[192  59 156 123 115 121  92  88 116  86 131 126 122 120 147] : <146>
[ 78  78 165 131 115 108 139 123 105 174 110 173 127 190  84] : <182>
[137 133  84  47 137 113  84 129 137 137 147 134 138 160  84] : <151>
[113 128 138 148 128 128 155 158 128 174 158 126 191  80 128] : <44>
[122 161 147 131 165 138 170 140  88 152 158 134 143 138 113] : <13>
[184 143 143 181 140 147 147 135 116 145 158 161 175  90 123] : <60>
[139  96 134 139  96 113 131 140  99 152 131 138 169  70 113] : <135>
[131 145 145 139  78 142 142 145 173 145 142 142 148 130 133] : <46>
[104 180 143 148 129 143 162 158  99  93 190 130 143  70 104] : <66>
places <46>: [142]	5 6 10 11
places <151>: [129]	7
places <182>: [165]	2
places <151>: [137]	0 4 8 9
places <46>: [145]	1 2 7 9
places <44>: [128]	1 4 5 8 14

[141 141 141 173 198] : <123>
[186 186 186 187 186] : <114>
[128 167 193 140 147] : <35>
[187 151 187 187 151] : <49>
places <49>: [151]	1 4
places <123>: [141]	0 1 2
places <35>: [140]	3
places <49>: [187]	0 2 3
places <114>: [186]	0 1 2 4
places <35>: [193]	2
places <35>: [128]	0

[148  56  76 128  99 121 167 173 205 140  99 100  71 123 176  82 128 104
 166 157 116 157] -> <55>
[119  30  77 136 183 121 127 130 121 161 159 106 105 136 133 211 133 179
 130 211 111 112] -> <19>
[118 155 144 119 195 195 162 151 195 137  80 115 130 121 139  77 125 102
 132 195 131 101] -> <23>
[108 190 187 110  68 138 138 135 153 120 111  98 116 121 152  76 128 102
 148 100 189  93] -> <73>
[114  74 138 113 104 146 122 113 122 131 174  55  42 127 197 137 136 139
 113 197 218 133] -> <105>
places <19>: [136]	3 13
places <23>: [195]	4 5 8 19
places <105>: [113]	3 7 18

[113 104 112 176 104 120 124  75 136  91  87 110 111 124 134 183 163 118
  89 163 125 107  93 164] -> <38>
[135 155  97 184 108 128 139 124  94  96  84 112 133 128 167  79 132 158
 148  84 184 184  96 138] -> <20>
[118 118 164 122  80  90 146 106 134 103  41 154 144 110 140 177 123 123
 144 202 113 147  94 123] -> <106>
[ 97 148 121 115 137  97 103 117 114 162 106 121  81 162 128  83 124 125
 146  89 134 148 162 122] -> <18>
places <38>: [163]	16 19
places <18>: [162]	9 13 22
places <18>: [148]	1 21
places <20>: [128]	5 13
places <20>: [184]	3 20 21
places <38>: [104]	1 4

[113 146 146 128 115 142 116 142 134 118 125 123 109 102 133 125 139] = <29>
[157 157 152 128 111 145 110 169 130 157 124 133 100  88 122 127 140] = <127>
[ 86 111 142 111 111 173 136 136 142 142 137 111 118  93 136 142 173] = <77>
[103 162 164 172 139 177 137 161 145 109 135 148 101  81 141 106 140] = <27>
[104 163 166 140 148 180 118 142 165 108 142 117 101  80 133 104 148] = <155>
[ 83 207 135 108 114 185 108 185 114 142 143 154 114 114 133 124 158] = <78>
places <78>: [114]	4 8 12 13
places <77>: [173]	5 16
places <127>: [157]	0 1 9
places <77>: [142]	2 8 9 15
places <29>: [116]	6
places <29>: [146]	1 2
places <77>: [136]	6 7 14

